Below are the code and all the weights of a small trained network. Each question names an input and a target symbol and asks about switching units off, where a switched-off unit gives its printed mean instead of its output.

import numpy as np


def w(rows, s, z=0):
    codes = np.array(rows[::2]) - 128.0
    scale = np.full(codes.shape[1], s)
    scale[-1] = z or s
    return codes * scale


def norm(h):
    return h / np.sqrt((h * h).mean(-1, keepdims=True) + 1e-5)


def f(y):
    return y / 2 * (1 + np.tanh(0.7978845608 * (y + 0.044715 * y**3)))


def softmax(a):
    e = np.exp(a - a.max(-1, keepdims=True))
    return e / e.sum(-1, keepdims=True)


def log_softmax(a):
    a = a - a.max(-1, keepdims=True)
    return a - np.log(np.exp(a).sum(-1, keepdims=True))


def net(x, mask):
    ids = ['βδεζηθμξπστφ'.index(c) for c in x.split()]
    T = len(ids)
    res = E[ids] + P[:T]
    u = 0
    for l in range(2):
        q, k, v = (norm(res) @ M[l].T for M in (Q, K, V))
        z = softmax(np.where(np.tri(T) > 0, q @ k.T / 2**0.5, -1e9)) @ v
        res = res + np.where(mask[u], z, O[l][:, -1]) @ O[l][:, :-1]
        u += 1
        y = f(norm(res) @ A[l][:, :-1].T + A[l][:, -1])
        res = res + np.where(mask[u : u + 4], y, B[l][:, -1]) @ B[l][:, :-1]
        u += 4
    return log_softmax(norm(res)[-1] @ U[:, :-1].T + U[:, -1])


Q, K, V, O, A, B = {}, {}, {}, {}, {}, {}
E = w([
[101,145,78,101,112,94,112],'β',
[90,132,91,77,88,129,128],'δ',
[61,139,162,125,100,117,117],'ε',
[93,88,112,174,113,102,105],'ζ',
[86,123,119,110,120,71,118],'η',
[76,112,80,139,94,172,107],'θ',
[58,133,128,155,145,98,95],'μ',
[53,167,124,92,105,149,112],'ξ',
[155,121,167,73,155,132,156],'π',
[167,175,148,127,110,123,136],'σ',
[141,133,7,183,153,97,230],'τ',
[45,116,120,86,141,121,118],'φ',
],0.02)
P = w([
[68,193,115,168,120,75,242],'0',
[97,161,127,150,108,82,185],'1',
[109,149,133,125,102,75,158],'2',
[116,141,137,112,101,79,135],'3',
[126,127,139,102,101,79,113],'4',
[136,121,139,92,95,81,96],'5',
[148,113,144,89,89,86,79],'6',
[155,107,147,86,87,83,59],'7',
[163,100,149,85,77,86,38],'8',
[174,89,149,84,68,83,17],'9',
[181,82,150,70,61,76,2],'10',
],0.0087)
Q[0] = w([
[58,140,58,167,194,140,254],'0.h0',
[203,88,107,221,229,231,238],'0.h0',
],0.0073)
K[0] = w([
[142,147,117,175,149,147,242],'0.h0',
[61,154,83,180,141,110,254],'0.h0',
],0.0095)
V[0] = w([
[200,83,216,81,137,157,204],'0.h0',
[79,2,154,98,74,129,138],'0.h0',
],0.0068)
O[0] = w([
[155,61,189,172,2,125,151,6],'0.h0',
[87,214,134,167,80,86,233,16],'0.h0',
],0.0089,0.002)
A[0] = w([
[108,112,99,68,106,73,132,76],'0.n0',
[2,153,169,109,108,125,120,115],'0.n1',
[170,130,161,77,154,98,204,2],'0.n2',
[204,225,75,207,206,153,213,51],'0.n3',
],0.008,0.0045)
B[0] = w([
[161,167,87,131,103,73,140,228],'0.n0',
[54,142,88,105,108,101,68,253],'0.n1',
[129,202,124,157,131,151,75,118],'0.n2',
[198,2,144,95,81,131,94,134],'0.n3',
],0.0082,0.0037)
Q[1] = w([
[202,249,189,134,103,62,124],'1.h0',
[86,57,127,68,89,116,98],'1.h0',
],0.015)
K[1] = w([
[136,149,112,121,29,93,7],'1.h0',
[149,133,204,81,132,169,239],'1.h0',
],0.012)
V[1] = w([
[112,141,46,147,57,224,62],'1.h0',
[151,154,130,3,129,178,247],'1.h0',
],0.0061)
O[1] = w([
[55,144,71,127,122,254,158,2],'1.h0',
[227,98,109,51,17,113,67,127],'1.h0',
],0.0094,0.00095)
A[1] = w([
[18,44,140,1,180,110,147,2],'1.n0',
[36,144,102,123,126,132,161,122],'1.n1',
[169,71,107,79,157,78,109,68],'1.n2',
[69,95,115,165,29,121,174,202],'1.n3',
],0.0085,0.008)
B[1] = w([
[115,107,172,106,146,159,252,152],'1.n0',
[182,107,163,136,99,144,76,235],'1.n1',
[141,174,186,115,135,156,111,189],'1.n2',
[156,154,123,166,148,145,155,255],'1.n3',
],0.024,0.0027)
U = w([
[137,166,65,29,218,138,93,28],'β',
[146,183,52,106,43,163,180,61],'δ',
[50,185,194,198,47,144,115,12],'ε',
[142,104,119,251,171,116,89,123],'ζ',
[116,161,140,151,171,22,166,120],'η',
[111,98,76,179,114,210,81,240],'θ',
[56,81,157,157,210,139,58,236],'μ',
[42,155,140,73,70,214,95,52],'ξ',
[176,78,142,226,23,90,217,114],'π',
[190,76,187,74,106,110,57,116],'σ',
[180,65,81,140,177,128,161,253],'τ',
[85,111,147,94,114,139,215,234],'φ',
],0.011,0.0046)

Each question gives the input, a string of symbols that net reads in full, and the target symbol t.
The units are the heads (2 rows each of Q, K, V and O) and the neurons (one row each of A and B). Each row of codes is followed by its name. A weight is (code - 128) times the scale printed after its matrix; where a second scale follows, it is the last column's (O, A, B and U).
mask holds one flag per unit, layer by layer, with each layer's heads first. A switched-off unit (its flag False) gives its mean, the last column of its rows in O or B, instead of its output. The means were averaged over made-up inputs and are rounded, as every weight is.
A unit's drop is (log p(t) with every unit on - log p(t) with that unit switched off) / (log p(t) with every unit on - log p(t) with every unit switched off).
The circuit of an input: a set's keep is (log p(t) with only the set's units on - log p(t) with every unit switched off) / (log p(t) with every unit on - log p(t) with every unit switched off). Starting from all 10 units, units are removed one at a time, each time the one whose removal leaves the highest keep (on an exact tie, the one counted first), for as long as the keep stays at least 0.8.
circuit, biggest first: the units of the circuit, biggest drop first
top k neurons: the k neurons with the biggest drops, biggest first
top k neurons in layer l: the k neurons of layer l with the biggest drops, biggest first
input σ ξ ε σ, target ξ: top 2 neurons : [0.n1 1.n3]
input δ η π, target η: circuit, biggest first : [0.n2 1.n1 1.h0]
input η β σ η μ η η σ σ θ ε, target ε: top neuron : [1.n3]
input μ σ η σ σ σ δ σ, target δ: circuit, biggest first : [1.h0 0.n1 1.n1]
input σ σ σ σ η σ σ π δ σ τ, target σ: circuit, biggest first : [1.h0 0.n3]
input η ζ σ ξ β μ σ δ, target δ: top 2 neurons : [1.n3 1.n1]
input β ξ σ, target σ: top 2 neurons : [0.n3 0.n1]
input π σ δ, target σ: top 2 neurons in layer 1 : [1.n2 1.n0]
input σ μ π π σ σ σ σ δ β π, target β: top 2 neurons in layer 0 : [0.n2 0.n1]
input η σ σ σ σ ε π, target ε: circuit, biggest first : [0.h0 0.n2 1.h0]
input ζ β φ π σ, target π: circuit, biggest first : [0.h0 1.n2]
input σ β σ σ ε η σ, target ε: circuit, biggest first : [1.h0 0.h0 0.n1 1.n3]
input β η μ σ σ σ δ η ε, target ε: top 2 neurons : [1.n3 1.n1]
input σ β σ θ σ, target θ: circuit, biggest first : [1.h0 0.n1 1.n1]
input δ μ β, target β: circuit, biggest first : [0.h0]
input ε φ θ ε σ δ δ, target δ: circuit, biggest first : [0.h0 1.n3]
input ξ σ δ σ, target δ: circuit, biggest first : [1.h0 0.n1 1.n2]
input δ η ξ σ δ η η π σ μ σ, target μ: circuit, biggest first : [1.h0 0.n1 0.h0 1.n3]
input σ ζ ε φ σ, target ζ: circuit, biggest first : [0.n1 1.h0 0.h0 1.n1]
input ε π φ, target π: circuit, biggest first : [0.h0]
input π σ ξ σ β, target σ: top 2 neurons in layer 1 : [1.n2 1.n3]
input μ π ζ, target π: top 2 neurons : [0.n2 1.n3]
input η δ η η π, target η: top 4 neurons : [1.n1 0.n2 1.n2 0.n1]
input ζ ξ σ σ π ζ η η σ, target η: top 3 neurons : [0.n1 1.n1 1.n2]
input σ δ π, target δ: top 2 neurons : [0.n1 0.n2]
